Here is a tiny trained network, its code and every weight. The questions are about switching its units off for an input and a class, where a switched-off unit gives its printed mean instead of its output.

import numpy as np


def w(rows, s, z=0):
    codes = np.array(rows[::2]) - 128.0
    scale = np.full(codes.shape[1], s)
    scale[-1] = z or s
    return codes * scale


def norm(h):
    return h / np.sqrt((h * h).mean(-1, keepdims=True) + 1e-5)


def f(y):
    return np.maximum(y, 0)


def log_softmax(a):
    a = a - a.max(-1, keepdims=True)
    return a - np.log(np.exp(a).sum(-1, keepdims=True))


def net(x, mask):
    res = np.array(x, float).reshape(1, 2) / 4 @ E
    u = 0
    for l in range(4):
        y = f(norm(res) @ A[l][:, :-1].T + A[l][:, -1])
        res = res + np.where(mask[u : u + 8], y, B[l][:, -1]) @ B[l][:, :-1]
        u += 8
    return log_softmax(norm(res)[-1] @ U[:, :-1].T + U[:, -1])


A, B = {}, {}
E = w([
[228,114,159],'x0',
[84,253,139],'x1',
],0.0045)
A[0] = w([
[161,121,63,127],'L0N0',
[148,64,183,63],'L0N1',
[153,95,174,126],'L0N2',
[53,98,253,40],'L0N3',
[174,139,102,27],'L0N4',
[151,177,137,38],'L0N5',
[161,131,166,253],'L0N6',
[52,97,155,93],'L0N7',
],0.011,0.0032)
B[0] = w([
[203,181,89,173],'L0N0',
[86,141,88,226],'L0N1',
[36,128,233,211],'L0N2',
[94,150,2,142],'L0N3',
[233,172,16,146],'L0N4',
[81,105,174,164],'L0N5',
[116,196,83,252],'L0N6',
[82,164,44,204],'L0N7',
],0.0057,0.0041)
A[1] = w([
[244,148,115,99],'L1N0',
[147,74,113,161],'L1N1',
[98,160,71,135],'L1N2',
[93,144,100,123],'L1N3',
[222,149,86,61],'L1N4',
[125,175,159,158],'L1N5',
[139,132,128,56],'L1N6',
[104,137,225,2],'L1N7',
],0.011,0.0062)
B[1] = w([
[101,167,83,202],'L1N0',
[2,125,183,188],'L1N1',
[196,140,173,254],'L1N2',
[166,108,142,207],'L1N3',
[112,185,84,172],'L1N4',
[113,82,101,214],'L1N5',
[125,110,142,128],'L1N6',
[158,209,25,128],'L1N7',
],0.0078,0.0052)
A[2] = w([
[118,142,163,68],'L2N0',
[154,164,129,136],'L2N1',
[167,110,108,1],'L2N2',
[102,139,57,152],'L2N3',
[149,166,93,101],'L2N4',
[115,166,117,129],'L2N5',
[99,144,166,111],'L2N6',
[249,105,134,82],'L2N7',
],0.016,0.0045)
B[2] = w([
[23,179,197,140],'L2N0',
[65,84,153,213],'L2N1',
[131,102,190,132],'L2N2',
[207,190,85,254],'L2N3',
[62,107,141,220],'L2N4',
[181,75,15,216],'L2N5',
[107,145,214,169],'L2N6',
[253,98,222,201],'L2N7',
],0.0068,0.0062)
A[3] = w([
[59,167,154,91],'L3N0',
[7,172,177,92],'L3N1',
[135,148,143,3],'L3N2',
[85,190,114,79],'L3N3',
[155,109,69,164],'L3N4',
[172,128,206,82],'L3N5',
[148,137,183,3],'L3N6',
[124,85,166,141],'L3N7',
],0.012,0.0049)
B[3] = w([
[77,61,161,194],'L3N0',
[46,62,176,253],'L3N1',
[70,54,88,128],'L3N2',
[179,98,146,190],'L3N3',
[114,193,75,252],'L3N4',
[254,118,147,194],'L3N5',
[153,148,137,143],'L3N6',
[122,174,160,194],'L3N7',
],0.0094,0.0048)
U = w([
[123,236,53,225],'0',
[6,77,239,165],'1',
[254,138,251,5],'2',
],0.0094,0.0032)

Each question gives the input, the list of numbers given to net, and the class t.
The units are the neurons (one row each of A and B). Each row of codes is followed by its name. A weight is (code - 128) times the scale printed after its matrix; where a second scale follows, it is the last column's (A, B and U).
mask holds one flag per neuron, layer by layer. A switched-off neuron (its flag False) gives its mean, the last column of its row in B, instead of its output. The means were averaged over made-up inputs and are rounded, as every weight is.
A unit's drop is (log p(t) with every unit on - log p(t) with that unit switched off) / (log p(t) with every unit on - log p(t) with every unit switched off).
most important unit: the unit with the biggest drop
top k neurons: the k neurons with the biggest drops, biggest first
k most important neurons of layer l: the k neurons of layer l with the biggest drops, biggest first
drop of u: that unit's drop, to one decimal
input [-2,3], class 2: 2 most important neurons of layer 1 -> [L1N2, L1N1]
input [-2,1], class 2: most important unit -> L1N2
input [1,2], class 2: top 3 neurons -> [L0N2, L1N0, L1N1]
input [2,-4], class 1: top 2 neurons -> [L0N2, L0N7]
input [4,1], class 0: top 2 neurons -> [L0N4, L0N7]
input [5,-7], class 1: top 2 neurons -> [L1N1, L0N2]
input [4,0], class 0: top 2 neurons -> [L0N4, L0N7]
input [-2,-1], class 2: top 2 neurons -> [L1N2, L1N0]
input [5,-8], class 1: top 2 neurons -> [L0N2, L1N1]
input [3,-4], class 1: top 2 neurons -> [L0N2, L0N7]
input [-2,-3], class 2: 2 most important neurons of layer 0 -> [L0N7, L0N0]
input [-3,-2], class 2: top 3 neurons -> [L1N2, L1N0, L1N3]
input [7,-7], class 0: drop of L1N4 -> 1.5
input [-7,-4], class 0: most important unit -> L0N7
